Below is a small trained network, with its code and all its weights. Each question gives an input and a class and asks what happens when units are switched off, that is, made to give their printed mean instead of their output.

import numpy as np


def w(rows, s, z=0):
    codes = np.array(rows[::2]) - 128.0
    scale = np.full(codes.shape[1], s)
    scale[-1] = z or s
    return codes * scale


def f(y):
    return np.maximum(y, 0)


def log_softmax(a):
    a = a - a.max(-1, keepdims=True)
    return a - np.log(np.exp(a).sum(-1, keepdims=True))


def net(x, mask):
    res = np.array(x, float).reshape(1, 3) / 4 @ E
    y = f(res @ A[0][:, :-1].T + A[0][:, -1])
    res = res + np.where(mask, y, B[0][:, -1]) @ B[0][:, :-1]
    return log_softmax(res[-1] @ U[:, :-1].T + U[:, -1])


A, B = {}, {}
E = w([
[126,54,86,73,112,200,125,154,159],'x0',
[161,255,97,103,185,147,109,91,178],'x1',
[75,108,164,122,194,163,53,70,90],'x2',
],0.014)
A[0] = w([
[81,90,140,161,87,155,174,171,69,51],'N1',
[79,21,61,79,179,178,151,127,185,106],'N2',
[182,124,114,147,104,114,147,156,166,168],'N3',
[85,105,146,95,184,157,82,66,91,191],'N4',
[161,176,81,126,146,151,122,116,130,89],'N5',
[73,114,182,110,162,151,100,107,98,125],'N6',
[183,163,98,110,73,62,165,186,147,188],'N7',
[104,71,151,133,121,76,161,144,115,38],'N8',
[159,136,90,119,37,75,156,103,177,159],'N9',
[94,187,158,255,133,34,126,132,125,93],'N10',
[145,76,144,165,133,131,136,179,44,52],'N11',
[179,147,25,109,101,104,226,160,123,194],'N12',
[126,141,192,158,121,58,164,78,109,60],'N13',
[67,137,195,105,144,171,39,92,105,183],'N14',
[105,77,152,133,90,84,161,97,96,65],'N15',
[137,175,88,106,174,148,147,96,172,74],'N16',
[81,120,121,90,161,130,47,124,93,175],'N17',
[109,68,159,153,95,104,163,110,122,25],'N18',
[110,99,59,82,108,199,131,142,153,90],'N19',
[105,89,160,91,229,138,71,106,90,187],'N20',
[97,73,146,158,66,117,115,124,84,38],'N21',
[159,177,80,92,186,107,114,129,175,51],'N22',
[102,104,88,39,134,212,149,164,162,110],'N23',
[106,138,193,205,173,56,131,101,139,122],'N24',
[137,134,157,112,171,159,93,74,125,108],'N25',
[113,107,111,121,158,132,94,85,84,143],'N26',
[135,71,111,28,135,149,99,128,195,125],'N27',
[111,210,75,91,148,144,123,134,160,5],'N28',
[159,174,121,82,152,134,123,117,171,8],'N29',
],0.0098,0.0019)
B[0] = w([
[84,109,52,105,148,157,45,76,111,204],'N1',
[122,227,165,208,167,174,179,103,171,249],'N2',
[177,117,168,134,91,95,117,185,111,189],'N3',
[143,71,195,160,78,63,131,182,84,241],'N4',
[96,107,60,67,148,128,80,109,132,189],'N5',
[150,109,108,132,96,89,142,189,84,209],'N6',
[145,108,169,96,65,53,147,210,98,233],'N7',
[111,86,78,83,166,118,98,74,90,185],'N8',
[151,107,177,83,40,64,123,196,123,207],'N9',
[199,214,171,196,161,219,214,53,180,229],'N10',
[96,106,65,33,161,122,81,58,91,193],'N11',
[163,82,152,91,26,90,135,198,136,241],'N12',
[189,202,124,160,151,197,153,71,177,187],'N13',
[111,116,179,103,75,96,152,198,109,246],'N14',
[100,140,40,65,204,121,66,73,98,186],'N15',
[64,66,66,111,163,94,46,71,71,207],'N16',
[156,73,161,103,78,89,175,186,115,214],'N17',
[81,112,72,118,176,135,119,111,101,186],'N18',
[154,146,147,211,162,184,200,88,183,213],'N19',
[181,106,172,85,53,58,130,193,151,245],'N20',
[88,122,88,64,184,146,140,116,107,202],'N21',
[42,141,56,67,168,138,101,97,20,212],'N22',
[159,204,184,205,154,170,163,74,199,228],'N23',
[172,163,240,255,154,190,201,91,165,203],'N24',
[138,62,104,73,93,129,105,161,137,200],'N25',
[122,92,152,136,66,83,99,172,55,190],'N26',
[187,194,189,225,167,198,190,103,191,217],'N27',
[96,73,67,104,153,158,99,65,69,209],'N28',
[78,122,113,65,164,148,62,93,113,192],'N29',
],0.0067,0.013)
U = w([
[160,93,172,98,31,46,115,247,123,250],'0',
[174,200,175,214,166,184,163,74,172,97],'1',
[64,98,42,56,183,120,35,78,103,36],'2',
],0.014,0.0018)

Each question gives the input, the list of numbers given to net, and the class t.
The units are the neurons (one row each of A and B). Each row of codes is followed by its name. A weight is (code - 128) times the scale printed after its matrix; where a second scale follows, it is the last column's (A, B and U).
mask holds one flag per neuron, in row order. A switched-off neuron (its flag False) gives its mean, the last column of its row in B, instead of its output. The means were averaged over made-up inputs and are rounded, as every weight is.
A unit's drop is (log p(t) with every unit on - log p(t) with that unit switched off) / (log p(t) with every unit on - log p(t) with every unit switched off).
The circuit of an input: a set's keep is (log p(t) with only the set's units on - log p(t) with every unit switched off) / (log p(t) with every unit on - log p(t) with every unit switched off). Starting from the 12 units with the biggest drops (on a tie, the unit counted first), units are removed one at a time, each time the one whose removal leaves the highest keep (on an exact tie, the one counted first), for as long as the keep stays at least 0.8.
units of the circuit, in order: the units of the circuit, biggest drop first
top k neurons: the k neurons with the biggest drops, biggest first
drop of u: that unit's drop, to one decimal
input [5,5,-2], class 1: units of the circuit, in order : N23
input [6,6,-3], class 1: top 3 neurons : N23, N27, N19
input [-7,-4,5], class 1: top 2 neurons : N10, N24
input [8,-2,7], class 1: top 4 neurons : N2, N27, N23, N19
input [-6,-6,-5], class 1: top 3 neurons : N10, N24, N13
input [-4,7,-8], class 0: top 2 neurons : N7, N12
input [3,3,-1], class 1: top 2 neurons : N11, N1
input [6,-6,3], class 1: top 3 neurons : N2, N27, N23
input [4,-2,3], class 1: top 3 neurons : N2, N12, N7
input [8,2,-7], class 1: top 4 neurons : N23, N19, N27, N2
input [-6,-8,6], class 2: top 2 neurons : N15, N11
input [7,2,7], class 0: top 3 neurons : N20, N4, N14
input [-7,-6,-3], class 1: top 2 neurons : N10, N24
input [2,-4,-3], class 2: drop of N14 : 0.1
input [2,7,-5], class 2: drop of N5 : 0.0
input [-2,-3,-2], class 2: drop of N4 : 0.1
input [0,-5,4], class 2: drop of N15 : 0.2
